Below is a small trained network, with its code and all its weights. Each question gives an input and a target symbol and asks what happens when units are switched off, that is, made to give their printed mean instead of their output.

import numpy as np


def w(rows, s, z=0):
    codes = np.array(rows[::2]) - 128.0
    scale = np.full(codes.shape[1], s)
    scale[-1] = z or s
    return codes * scale


def softmax(a):
    e = np.exp(a - a.max(-1, keepdims=True))
    return e / e.sum(-1, keepdims=True)


def log_softmax(a):
    a = a - a.max(-1, keepdims=True)
    return a - np.log(np.exp(a).sum(-1, keepdims=True))


def net(x, mask):
    ids = ['ΔΘΠΦγηλξστψ'.index(c) for c in x.split()]
    T = len(ids)
    res = E[ids] + P[:T]
    u = 0
    for l in range(2):
        r = res
        for j in range(3):
            rows = slice(3 * j, 3 * j + 3)
            q, k, v = (r @ M[l][rows].T for M in (Q, K, V))
            z = softmax(np.where(np.tri(T) > 0, q @ k.T / 3**0.5, -1e9)) @ v
            o = O[l][rows]
            res = res + np.where(mask[u + j], z, o[:, -1]) @ o[:, :-1]
        u += 3
    return log_softmax(res[-1] @ U[:, :-1].T + U[:, -1])


Q, K, V, O = {}, {}, {}, {}
E = w([
[96,167,126,171,144],'Δ',
[221,105,29,55,245],'Θ',
[121,183,101,89,122],'Π',
[163,147,5,210,50],'Φ',
[149,230,210,102,176],'γ',
[182,193,181,197,168],'η',
[105,119,126,132,120],'λ',
[104,111,125,164,144],'ξ',
[144,202,178,136,130],'σ',
[133,149,121,117,116],'τ',
[91,128,162,151,122],'ψ',
],0.015)
P = w([
[90,230,80,221,227],'0',
[200,101,157,107,95],'1',
[100,176,91,192,192],'2',
[193,96,158,114,96],'3',
[92,161,71,147,174],'4',
[188,94,163,118,104],'5',
[82,150,54,125,166],'6',
[184,93,166,121,108],'7',
[77,146,37,113,159],'8',
[183,96,163,122,109],'9',
[73,140,20,102,152],'10',
[180,98,161,125,111],'11',
[70,138,1,93,149],'12',
[178,99,156,129,110],'13',
],0.012)
Q[0] = w([
[183,125,193,154,172],'L0H1',
[113,240,116,133,175],'L0H1',
[161,234,157,51,138],'L0H1',
[144,160,197,79,129],'L0H2',
[173,65,120,121,25],'L0H2',
[88,108,146,9,174],'L0H2',
[157,106,155,169,107],'L0H3',
[2,150,132,87,141],'L0H3',
[49,141,123,21,137],'L0H3',
],0.0098)
K[0] = w([
[151,189,210,117,112],'L0H1',
[155,49,149,115,112],'L0H1',
[140,102,166,53,146],'L0H1',
[132,252,187,65,131],'L0H2',
[73,141,101,132,85],'L0H2',
[134,163,123,18,191],'L0H2',
[113,124,122,102,74],'L0H3',
[204,150,133,93,180],'L0H3',
[143,119,119,117,177],'L0H3',
],0.013)
V[0] = w([
[107,84,107,68,68],'L0H1',
[96,126,97,86,227],'L0H1',
[122,85,95,140,180],'L0H1',
[130,183,162,174,40],'L0H2',
[87,88,153,112,89],'L0H2',
[143,106,2,149,164],'L0H2',
[100,74,116,105,67],'L0H3',
[173,79,45,95,145],'L0H3',
[194,182,64,112,179],'L0H3',
],0.0094)
O[0] = w([
[67,160,22,57,74,68],'L0H1',
[118,17,57,204,125,187],'L0H1',
[73,44,97,165,140,155],'L0H1',
[156,68,5,174,144,57],'L0H2',
[180,146,95,187,162,40],'L0H2',
[40,122,255,70,222,239],'L0H2',
[87,72,169,112,112,47],'L0H3',
[152,66,27,175,113,180],'L0H3',
[145,139,41,158,76,255],'L0H3',
],0.006,0.0099)
Q[1] = w([
[132,134,119,218,152],'L1H1',
[176,108,84,55,201],'L1H1',
[68,190,161,136,124],'L1H1',
[62,193,149,173,71],'L1H2',
[70,151,173,199,89],'L1H2',
[94,148,112,158,10],'L1H2',
[94,203,97,227,180],'L1H3',
[160,147,111,156,255],'L1H3',
[96,158,213,128,11],'L1H3',
],0.0096)
K[1] = w([
[169,112,202,118,55],'L1H1',
[161,87,52,86,172],'L1H1',
[194,242,143,221,110],'L1H1',
[54,206,10,237,188],'L1H2',
[87,228,85,243,251],'L1H2',
[56,108,64,113,158],'L1H2',
[123,185,145,247,155],'L1H3',
[37,156,53,179,172],'L1H3',
[254,73,184,102,154],'L1H3',
],0.01)
V[1] = w([
[93,180,120,201,33],'L1H1',
[200,82,176,88,100],'L1H1',
[84,178,162,182,147],'L1H1',
[142,60,173,109,126],'L1H2',
[58,176,48,154,226],'L1H2',
[95,118,106,195,112],'L1H2',
[135,73,161,97,2],'L1H3',
[105,189,83,73,214],'L1H3',
[243,90,166,68,108],'L1H3',
],0.0078)
O[1] = w([
[106,107,117,215,255,74],'L1H1',
[43,169,199,79,109,108],'L1H1',
[164,102,113,94,201,152],'L1H1',
[156,99,114,200,90,123],'L1H2',
[155,151,163,60,215,192],'L1H2',
[115,163,170,74,133,125],'L1H2',
[198,79,124,96,149,8],'L1H3',
[60,197,109,146,72,186],'L1H3',
[151,74,145,34,109,45],'L1H3',
],0.0073,0.013)
U = w([
[81,132,153,124,220,162],'Δ',
[60,173,136,90,76,142],'Θ',
[151,115,24,103,119,188],'Π',
[134,74,2,234,97,63],'Φ',
[221,168,100,177,95,43],'γ',
[157,152,177,218,102,2],'η',
[127,31,174,167,142,171],'λ',
[100,66,188,226,122,89],'ξ',
[184,142,160,73,156,67],'σ',
[181,64,121,152,122,202],'τ',
[111,60,210,97,187,98],'ψ',
],0.0082,0.0079)

Each question gives the input, a string of symbols that net reads in full, and the target symbol t.
The units are the heads (3 rows each of Q, K, V and O). Each row of codes is followed by its name. A weight is (code - 128) times the scale printed after its matrix; where a second scale follows, it is the last column's (O and U).
mask holds one flag per head, layer by layer. A switched-off head (its flag False) gives its mean, the last column of its rows in O, instead of its output. The means were averaged over made-up inputs and are rounded, as every weight is.
A unit's drop is (log p(t) with every unit on - log p(t) with that unit switched off) / (log p(t) with every unit on - log p(t) with every unit switched off).
The circuit of an input: a set's keep is (log p(t) with only the set's units on - log p(t) with every unit switched off) / (log p(t) with every unit on - log p(t) with every unit switched off). Starting from all 6 units, units are removed one at a time, each time the one whose removal leaves the highest keep (on an exact tie, the one counted first), for as long as the keep stays at least 0.8.
units of the circuit, in order: the units of the circuit, biggest drop first
most important unit: the unit with the biggest drop
heads that matter: for each layer, one digit per head in row order, 1 if its drop is at least 0.15 and else 0, layers parted by /
drop when u is switched off: that unit's drop, to one decimal
input Φ λ γ λ Π Π τ ψ γ η Π τ Θ, target Δ: most important unit	L0H2
input σ Θ Φ, target Δ: units of the circuit, in order	[L1H2; L0H2]
input τ Φ Π Θ λ Θ Θ Π Φ, target Θ: units of the circuit, in order	[L1H1; L0H2; L1H2]
input σ τ Π Π Π Π Θ Θ τ Δ τ τ Θ γ, target γ: heads that matter	010 / 000
input Π ψ τ σ, target σ: units of the circuit, in order	[L0H1; L1H3]
input Θ Θ τ ψ Φ σ, target σ: heads that matter	101 / 011
input σ λ Φ Δ, target Δ: heads that matter	011 / 110
input τ γ Θ Φ λ Θ Δ λ η λ Θ ψ, target ψ: units of the circuit, in order	[L1H3; L0H3]
input Δ τ Φ Θ τ γ Θ η ψ γ Θ η ξ, target Δ: heads that matter	010 / 110
input Θ τ σ ψ, target ψ: units of the circuit, in order	[L0H3; L1H3]
input Φ Θ Π Θ Θ Φ σ, target Δ: units of the circuit, in order	[L1H2; L1H1]
input Θ Θ Θ Π η Δ σ Θ ξ Θ Θ, target Φ: units of the circuit, in order	[L0H3; L1H2]
input τ η Φ γ τ σ τ Θ ξ Θ Θ Π Φ, target Θ: heads that matter	100 / 000
input Φ τ Φ Π λ, target Δ: most important unit	L1H2
input η τ Θ τ σ Θ Θ Φ Π, target Δ: units of the circuit, in order	[L0H2; L1H1]
input Φ ξ τ, target Δ: units of the circuit, in order	[L1H2; L1H1]
input Π ξ τ Θ, target Θ: heads that matter	000 / 100
input Θ Θ Δ γ γ σ τ, target Δ: units of the circuit, in order	[L0H2; L1H1]
input Δ λ τ λ γ τ γ Φ τ τ, target τ: heads that matter	011 / 011
input τ Δ Π λ, target λ: most important unit	L1H3
input η Θ Φ Δ, target Δ: units of the circuit, in order	[L1H2; L1H1]
input σ γ σ τ, target τ: heads that matter	010 / 011
input Θ Θ τ Π, target Π: drop when L0H1 is switched off	0.2
input τ τ Θ Θ Φ Θ ξ τ Θ τ Θ, target Φ: drop when L1H2 is switched off	0.8
input ξ τ λ λ, target λ: drop when L0H1 is switched off	0.1
